(in the rows, 128 means zero)
Each row of numbers belongs to one of the objects below and depends on some of the facts about them. Some rows are named. Which object is each other row?

Some facts about the objects:
Z_108 τ:a δ:600
Z_123 Φ:Z_30 τ:a δ:919
Z_125 Φ:Z_620 τ:e δ:919
Z_128 Φ:Z_773 τ:d δ:600
Z_13 Φ:Z_767 τ:a δ:767
Z_139 Φ:Z_830 τ:e δ:333
Z_150 Φ:Z_554 τ:c δ:333
Z_154 τ:b δ:767
Z_157 Φ:Z_600 τ:a δ:919
Z_177 τ:c δ:919
Z_179 Φ:Z_879 τ:a δ:919
Z_18 τ:a δ:600
Z_184 Φ:Z_139 τ:c δ:767
Z_185 τ:a δ:767
Z_214 Φ:Z_63 τ:c δ:919
Z_237 τ:a δ:919
Z_247 Φ:Z_474 τ:c δ:333
Z_248 τ:b δ:767
Z_253 Φ:Z_448 τ:c δ:333
Z_255 Φ:Z_592 τ:e δ:919
Z_277 Φ:Z_108 τ:b δ:919
Z_30 Φ:Z_871 τ:a δ:333
Z_309 Φ:Z_609 τ:d δ:333
Z_351 Φ:Z_390 τ:e δ:919
Z_354 Φ:Z_999 τ:a δ:767
Z_356 τ:a δ:333
Z_362 Φ:Z_598 τ:c δ:333
Z_367 Φ:Z_946 τ:e δ:600
Z_37 τ:b δ:919
Z_371 Φ:Z_918 τ:d δ:919
Z_390 Φ:Z_990 τ:b δ:919
Z_399 Φ:Z_356 τ:d δ:600
Z_405 Φ:Z_399 τ:e δ:333
Z_408 Φ:Z_421 τ:b δ:919
Z_42 Φ:Z_157 τ:d δ:919
Z_421 Φ:Z_255 τ:b δ:767
Z_432 τ:a δ:919
Z_439 τ:d δ:333
Z_448 Φ:Z_408 τ:d δ:600
Z_45 Φ:Z_945 τ:d δ:600
Z_458 Φ:Z_46 τ:d δ:767
Z_459 Φ:Z_562 τ:b δ:767
Z_46 Φ:Z_526 τ:e δ:919
Z_460 τ:b δ:767
Z_474 Φ:Z_7 τ:a δ:767
Z_475 Φ:Z_405 τ:c δ:919
Z_506 Φ:Z_865 τ:e δ:919
Z_514 Φ:Z_821 τ:d δ:919
Z_522 τ:d δ:767
Z_526 Φ:Z_968 τ:c δ:919
Z_533 Φ:Z_883 τ:a δ:919
Z_542 Φ:Z_475 τ:a δ:767
Z_554 Φ:Z_351 τ:e δ:600
Z_562 Φ:Z_719 τ:b δ:767
Z_573 τ:d δ:600
Z_592 τ:d δ:919
Z_598 Φ:Z_667 τ:a δ:919
Z_60 τ:e δ:333
Z_600 τ:c δ:919
Z_603 Φ:Z_367 τ:b δ:333
Z_604 Φ:Z_784 τ:b δ:600
Z_609 Φ:Z_900 τ:a δ:333
Z_616 Φ:Z_826 τ:e δ:919
Z_620 Φ:Z_45 τ:b δ:333
Z_621 τ:c δ:600
Z_622 τ:d δ:919
Z_627 Φ:Z_128 τ:b δ:919
Z_629 τ:a δ:333
Z_63 Φ:Z_253 τ:b δ:919
Z_64 Φ:Z_125 τ:a δ:600
Z_645 Φ:Z_354 τ:a δ:333
Z_65 Φ:Z_13 τ:c δ:600
Z_650 Φ:Z_248 τ:a δ:333
Z_662 Φ:Z_979 τ:e δ:919
Z_663 τ:c δ:333
Z_664 Φ:Z_458 τ:a δ:600
Z_667 τ:a δ:333
Z_672 τ:c δ:767
Z_677 Φ:Z_935 τ:e δ:767
Z_686 Φ:Z_929 τ:a δ:919
Z_7 Φ:Z_809 τ:e δ:600
Z_719 τ:a δ:600
Z_730 Φ:Z_621 τ:b δ:600
Z_767 Φ:Z_277 τ:e δ:919
Z_768 τ:c δ:600
Z_773 Φ:Z_42 τ:a δ:919
Z_774 Φ:Z_848 τ:e δ:919
Z_784 Φ:Z_362 τ:c δ:600
Z_795 Φ:Z_972 τ:c δ:333
Z_798 Φ:Z_214 τ:a δ:919
Z_809 Φ:Z_874 τ:d δ:919
Z_821 Φ:Z_542 τ:a δ:600
Z_826 Φ:Z_686 τ:a δ:600
Z_830 Φ:Z_650 τ:c δ:333
Z_834 τ:b δ:600
Z_848 Φ:Z_604 τ:d δ:767
Z_865 Φ:Z_774 τ:b δ:333
Z_871 Φ:Z_943 τ:c δ:767
Z_874 τ:a δ:919
Z_879 Φ:Z_64 τ:b δ:600
Z_883 Φ:Z_910 τ:a δ:919
Z_9 Φ:Z_514 τ:c δ:333
Z_900 Φ:Z_616 τ:e δ:333
Z_910 Φ:Z_795 τ:a δ:919
Z_912 τ:c δ:333
Z_918 Φ:Z_150 τ:d δ:600
Z_929 Φ:Z_9 τ:b δ:333
Z_935 Φ:Z_123 τ:b δ:767
Z_942 Φ:Z_603 τ:e δ:767
Z_943 Φ:Z_432 τ:e δ:919
Z_945 Φ:Z_371 τ:c δ:333
Z_946 Φ:Z_65 τ:a δ:600
Z_968 Φ:Z_533 τ:a δ:600
Z_972 τ:a δ:333
Z_973 Φ:Z_942 τ:e δ:333
Z_979 Φ:Z_154 τ:d δ:919
Z_982 Φ:Z_663 τ:c δ:600
Z_986 Φ:Z_506 τ:c δ:767
Z_990 Φ:Z_798 τ:b δ:919
Z_999 Φ:Z_179 τ:a δ:767

Some objects and their rows:
[149 137 110  91 104 142  74 132 143 115 155 141  94 159  87 160  96 177
 136 157 141 157  88 107  97 120 120 101] : Z_973
[181 122 109 143 138 119 130 130 132 105 149 118 116 138 130 175 134 174
  98 150  93 155  83 115  89 105 114 125] : Z_972
[160 113  98  91 122 129  69 147 156 144 128 182 104 106 114 151  81 144
 105 133 119 178 117  97  88 136 142  73] : Z_865
[ 91 169 136 103 108 104 168 115  92 157 138 156  70 150 116 220 134  96
 146 132 124 190 130  96 102 117  67 169] : Z_968
[ 83 188 142  85  91 120 145 114  96 160 140 160  59 160  96 224 127  96
 161 132 146 183 137  99 100 121  73 163] : Z_664
[ 78 151 135  95 104 102 152 115  95 160 140 169  69 150 125 196 120  96
 153 151 125 198 126  83 115 118  65 150] : Z_367
[ 83 135 108  89 139 124 185  96  81 142 123 143  44 130 145 196 113  90
 155 108 123 198 154 122 128 106  80 128] : Z_918
[120 153 135 129 137 102 172 110  91 183 137 148  90 108 166 237 125 133
 143  99 112 193 182 102  85 100  57 187] : Z_719
[ 94 161 162  96 130 104 163 115  82 171 145 130  76 111 127 249 127 123
 147 112 110 189 147  96  97 125  73 151] : Z_826
[160 152 113 133 102 120 111 131 121  69 187 107 159 142  73 131  99 153
 102 158 124  95  91 118 102 166 123 124] : Z_474
[153 117  89 105 111 116  72 143 143 104 165 162 158  90  93  97  62 121
  95 147 116 118 124 100 107 190 137  75] : Z_935
[156 134 139 132 131 129 109 122 142 110 186 109 149 107 119 176 112 191
 115 119 119 108 119 121  88 151 125 120] : Z_686
[138 132 136 157  90 129 114 156 162 138 177 148 136 100 116 128 100 218
 100 157 122 109 111  97 124 161 120 141] : Z_255
[137 118 121 172 107 146 165 165 155 130 170 134 121  84 119 114  94 209
  86 138 105 109 110 133 152 142 139 152] : Z_592
[143  99 107 116 128 113  94 139 154 122 149 167 147 100 119 109  85 110
  93 152 103 128 104 101 105 183 142  71] : Z_277
[119 116 100 114 106 146 118 137 148 104 147  75 129 133 119 115 111 170
 109 131 125  99 112 146 119 138 126 118] : Z_526
[127 113 107 123 112 146 140 126 141  86 170 118 119 132 103 112 100 146
 113 148 115 111  87 150 138 142 149 112] : Z_809
[127 111  99 111 109 143 120 138 148 110 145  72 132 126 130 117 109 176
 105 124 122  99 120 150 119 136 116 118] : Z_177

Rows to name:
No name comes twice in this set of rows, the named rows included.
[161 102 100  91 137 123  75 143 154 154 131 165 113  86 121 163  76 156
 101 128 105 180 127 100  87 138 138  66] => Z_929
[ 59 134 114  91 109 109 194 130  90 159 103 107  61 155 141 171 136  97
 124 137  99 186 120 118 144 101  73 162] => Z_621
[103 152 135 126 128  90 190 111  85 151 133 149  77 149 143 209 147  84
 129 145  93 193 116  90 109 114  67 177] => Z_108
[187 124  74 143 118 136  87 128 150 125 142 164 113 144 140 145  94 193
 129 138 132 165 147 114  76  85 103 146] => Z_405
[169  91  86  79 139 121  70 129 147 129 130 169 127 110 121 151  83 118
 110 134 103 184 117 111  71 125 143  69] => Z_620
[145 110  81  94 139 147 116 120 131  98 112  72  81 138 142 155 110 182
 112 120 128 146 112 141 113  97 105  82] => Z_150
[147 119 114 131 135 126  94 104 138  88 170 134 123 118 139 139 100 169
 125 145 137 107 124 101  98 163 102  84] => Z_351
[146 118  72 142 105 146 115 133 152 121 138 100 138 129 147 106 102 178
 110 112 137 102 156 161 107 111 111 153] => Z_475
[121 123 101 127 109 147 126 135 148 112 139  77 108 114 133 124 107 195
 101 124 136  89 123 134 136 147 112 103] => Z_214
[ 73 147 136  95 104 101 160 116  93 150 142 170  71 163 115 191 124  88
 145 163 116 200 116  81 125 126  70 150] => Z_7
[105 173 126 125 113 110 161 110  96 169 132 170  79 143 136 219 127 109
 150 113 131 190 167 104  87 106  64 187] => Z_821
[141 130  86 114 101 147 119 138 129  72 183 111 136 107  82 106  66 174
 113 132 130 102 123 149 136 151 142 118] => Z_458
[143 102 105 111 125 121  81 138 162 129 149 179 148  97 119 118  77 125
 102 142 119 130 129 102  97 176 143  73] => Z_37
[149 103 115 116 119 119  85 117 141  95 187 126 173 131 123 143  99 155
 135 138 108 127 122 126  79 137 126 127] => Z_125

Now the same objects, written a new way:
Some objects and their rows:
[119 163  93 141 142 147 137 124 136 150 127 121 149 147 171 153 134 136
 196 111 135 138 150 116 110 133 136 130  96 113 120  75 197 127 112  99
 122 107 171 120 152 154 106 136  94 102 114 172 115 117] : Z_900
[104 142 100 160 136 138 134 130 132 134 132 137 142 151 147 150 125 138
 182 102 119 133 126 118 105 140 118 127  84 108 116 103 176 141 112 109
 132 110 156 123 144 114  88 131 120  99  99 161 101 121] : Z_609
[120  93 122 157 146 136 141 132 113 132 146 137 139 167 130 139 131 148
 158 109 128 125 145 145 115 132  97  91  78 119  96 128 164 160 157 106
 117 111 164 142 131 108 146 130 122 115 113 207 101 112] : Z_798
[136 114 100 154 130 134 145 129 127 154 209  90 140 169 136 131 128 145
 149 120 109 126 119 168 122 135  95 138 149 138  94 102 197 209 144 132
 137 108 160 162 129 167 150 137  88 153 131 172 140 150] : Z_390
[151 149 129  94 124 119  95 119 142 126 218  99 147 118 151 120 124 125
  90 132 138 118  90 173 142 146  94 146 186 139 129  95 141 185  84 145
 142 136 132 171 125 150 133 138  97 186 126 127 149 159] : Z_562
[145  63 143 190 138 124 148 127 144 174 134 115 129 166 108  96 124 146
 144 113 104 132  92 152 131 149  85 132 134 135 101 112 143 190 118 141
 160 126 138 141 160 137 130 120 112 131 112 128 118 143] : Z_809
[151 121 125 180 135 128 155 128 143 168  97 125 128 158 124 110 113 125
 163 112  97 142  59 152 116 141 111 168 150 130 108  88 141 171  64 144
 163 128 133 128 127 162  83 118 112 126  97 114 146 142] : Z_439
[132   6 157 199 150 121 152 139 143 131  72 151 141 156 105  96 125 151
 140 100 120 129 124 135 114 136 101  92  95 123  99 145 106 147 107 114
 152 121 137 128 189  70 122 122 142 104 102 123  71 103] : Z_526
[140  85 156 210 135 130 157 123 151 185 134 117 127 158 104  99 127 141
 134 113 103 130 106 154 132 158  84 141 126 142 106 104 149 182 114 127
 170 133 140 137 176 136 133 124 115 122 124 134 142 136] : Z_514
[129  97 103 127 150 143 140 132 122 160 161 122 153 167 164 132 145 154
 195 117 140 132 168 126 124 146 112 100  91 114 108  92 185 138 148 104
 115 116 169 134 144 165 145 135  95 118 120 186  93 104] : Z_506
[144  66 155 189 149 131 164 141 130 126  29 166 137 156 121 119 119 132
 160 105 115 137  90 142  97 136 120 140 106 118 108 121 100 127  61 119
 158 126 131 118 155 103  93 121 143 101  91 113 112  99] : Z_663
[138 191 182 142 126 100  89 117 147 111  92 126 130  75 118  90 116 111
  64 149 130 141  91 172 143 147 137 163 181 130 169 125 123 115 132 186
 170 141 136 153 131  79  96 129 100 172  85  76 144 162] : Z_399
[142 126  87 145 133 135 156 136 134 167 215 103 146 175 146 116 129 127
 168 118 100 130 115 169 126 146  99 150 164 134  90  90 177 188  87 135
 150 133 149 152  99 207 140 139  89 153 125 153 153 133] : Z_37
[110  99 125 151 150 132 133 135 124 131 157 132 148 179 142 138 138 148
 183 100 123 128 144 127 116 144  92 103  82 110  98 130 152 152 145 116
 132 125 153 132 140 110 142 136 119 100 101 154  75 119] : Z_179
[129 114 106 135 151 142 141 129 128 154 156 121 152 167 161 135 143 144
 188 114 140 132 171 128 123 135 115 100  93 117 102  97 179 140 140 101
 116 118 171 130 144 155 153 137  96 112 121 186 100 107] : Z_662
[118 226 147  92 140 110  90 131 123  75 112 159 148  87 155 122 125  95
 107 141 146 139 137 162 131 137 152 134 141 108 159 137 118  69 112 160
 136 151 150 144  70  89 104 141 111 155  73 123 128 118] : Z_108
[112  94 114 156 146 134 139 135 124 138 160 137 145 169 138 133 135 145
 176 104 122 127 148 132 118 145  96  98  82 114  99 124 159 151 138 109
 128 123 155 135 135 119 135 134 122 108 108 178  90 110] : Z_157
[137 108  92 155 126 135 146 130 128 163 212  93 139 162 133 124 125 144
 144 121 110 125 121 169 124 137  98 131 150 139  96  97 203 208 137 129
 135 105 161 162 126 175 141 134  88 159 134 184 145 146] : Z_63

Rows to name:
No name comes twice in this set of rows, the named rows included.
[142 193 203 132 133  98  84 117 137  89  80 119 129  91 119 103 118 114
  70 148 133 141  80 174 138 136 133 165 183 127 163 138 117 124 162 194
 165 136 136 156 129  61 114 129  97 169  78  66 129 174] => Z_918
[135 136 159  94 146 119  87 122 129  93 154 140 150 129 151 137 132 131
 111 118 157 118 116 144 133 144  92 108 115 116 128 130 101 140 109 126
 126 142 132 149 134  82 138 134 129 137 100 133  94 130] => Z_999
[131  95 201 130 139 104  95 136 121  79  33 168 141  74 121  93 125 142
  73 149 152 136 117 156 126 163 137 131 131 108 179 151  94  69 153 169
 160 130 131 151 154  37  89 126 131 164  76  66  84 117] => Z_784
[151 197 182 127 131 100  99 123 141 110  84 136 132  85 124  86 115  98
  76 151 128 144  80 184 143 143 141 169 193 129 162 124 104 107 102 191
 168 155 132 151  94 106  97 129 101 177  79  78 155 151] => Z_573
[155 142 127  96 123 120  95 118 140 125 212 101 145 115 147 121 122 127
  80 134 141 117  89 179 143 142  97 140 183 142 128  95 147 190  93 142
 136 128 137 174 124 147 133 135  98 192 130 143 155 159] => Z_421
[131 127 137  96 140 116  84 123 140  99 164 142 151 114 147 124 125 124
 105 115 154 119 116 143 137 139 102  94 120 118 128 126 105 139  89 122
 121 139 134 148 131  85 120 132 130 144 101 149  95 126] => Z_13
[130  82 100 120 150 144 140 134 116 168 164 125 154 166 167 128 146 161
 199 122 142 132 166 124 125 158 108 100  90 110 112  88 189 136 152 107
 117 114 167 136 142 178 137 134  97 126 121 183  87 100] => Z_774
[132 130 209 144 141 101  97 131 133  67  23 164 140  74 116  98 121 122
  63 142 150 136 119 161 124 139 146 131 139 116 167 160  84  72 137 164
 161 135 134 144 155  20 105 131 130 149  76  72  98 121] => Z_982
[129 238 159  78 144 117  81 118 120  74 102 128 150  86 170 139 136 112
 108 151 171 140 161 154 131 119 164 128 140 111 163 123 157  76 179 152
 119 125 173 149 109  85 138 144  82 155  90 138 115 135] => Z_554
[121 230 145  79 140 116  78 120 130  88 115 130 153  77 172 128 135 110
 114 150 167 141 162 147 136 130 166 126 142 109 169 115 160  69 159 150
 123 129 170 144 113  95 118 145  83 157  90 131 114 128] => Z_7
[103 221 165  95 141 106  71 125 124  57 116 140 149  96 154 135 131 113
 111 137 150 138 138 144 128 136 142 135 131 101 164 148 128  81 167 166
 141 138 149 145 110  48 115 144 105 140  69  91  89 141] => Z_64
[152 150 143  75 148 128  92 117 133 114 152 129 155 118 172 134 138 128
 119 129 174 122 138 145 139 136 115 104 126 123 132  99 128 127 106 113
 112 135 151 147 138 127 149 137 105 149 118 161 115 120] => Z_677
[120 164  89 143 128 132 130 127 139 140 189  85 145 169 157 148 124 137
 183 110 102 136  89 140 108 136 110 178 160 120 110  86 199 193 113 146
 153 106 146 143 138 164 103 140  81 134 106 104 120 170] => Z_620
[130 110 106 135 151 142 142 130 125 154 152 123 151 165 159 134 142 143
 185 116 140 131 170 133 123 133 117  96  94 119 101  98 181 142 140  99
 112 116 174 133 138 158 154 136  96 116 122 200 104 105] => Z_255

Now the same objects, written a new way:
Some rows with their names:
[ 92 107 142 138 114 106 154  98  87 112 138 171 117 104 146 112  84 154
 122 188 123 133 126 154  99 139] : Z_123
[ 84 110 141 117 108 126 153 103 107  86 153 148 119 100 145 110  92 153
 111 205 117 126 118 157 101 135] : Z_46
[ 81 115 144 146 102 119 165  92 102  89 143 162 119 105 146 114  90 140
 127 187 115 123 135 158  83 115] : Z_432
[ 83 118 133 130 102 107 162  99  95  87 125 150 119 105 134 104  89 160
 104 196 117 132 132 175  89 144] : Z_767
[ 85 104 163 165  87 124 155 132 103 114  99 164 123  94 149 133 121 146
 128 208 103 128 126 164  69  91] : Z_475
[133  97 163 167 128 121 166  98 111 127 107 167 140  83 112  95  90 111
  85 199 118 151 127 131  92 115] : Z_248
[110  99 132 110 112 141 157  91 115 100 158 149 133  91 119 107  96 135
 101 212 129 120 119 153  73 135] : Z_900
[115  99 157 158  91 138 160 124 115 127 105 171 136  81 123 126 122 131
 120 216 116 118 134 157  44  93] : Z_795
[ 85 123 138 135 102 109 160  90  90  96 127 158 123 100 132 113  88 165
 107 193 109 136 131 170  88 135] : Z_910
[108 136 146 144 116 122 149  73 125  97 147 149 154  86 133  77  51 128
 102 193  94 141 116 127 127 110] : Z_45
[125 107 165 136  92 146 145 132 123 134 124 171 139  64 123 120 120 154
 104 229 112 119 125 153  71 103] : Z_945
[114 127 145 147 127  98 163  72 101 105 109 164 148 101 140  80  43 115
 116 188 105 149 125 118 114 132] : Z_448
[ 83 125 142 138 104 107 161  93 106  97 133 167 127  99 129 109  77 179
 109 200 115 131 145 171  99 130] : Z_179
[133  97 163 166 128 120 166  98 111 127 108 166 140  82 112  95  90 111
  85 199 117 150 127 131  93 116] : Z_562
[125 116 155 137 135 143 168  64 119  95 146 153 142  79 107  86  81 119
  84 192 104 152 122 124 104 106] : Z_522
[111 147 135 156 107 103 157  69 108  99 121 150 151  90 123  70  52 129
  94 181  91 146 128 143 110 125] : Z_918
[ 81 125 141 143 109 120 166  68  94  88 159 169 120 104 143 113  80 145
 130 172 111 128 137 152  89 111] : Z_809
[102 119 153 177 101 110 162  96 125 106 106 148 155  95 138  97  69 101
 110 200  97 135 123 136  91  98] : Z_730

Rows to name:
No name comes twice in this set of rows, the named rows included.
[131  98 163 141 104 122 158 132 100 142  86 186 134  77 130 123 112 141
 117 224 125 127 135 146  57 126] => Z_253
[ 92 135 148 121 110 129 150  76  99  95 178 169 122  87 144 107  81 165
 114 183 106 128 126 148 113 124] => Z_371

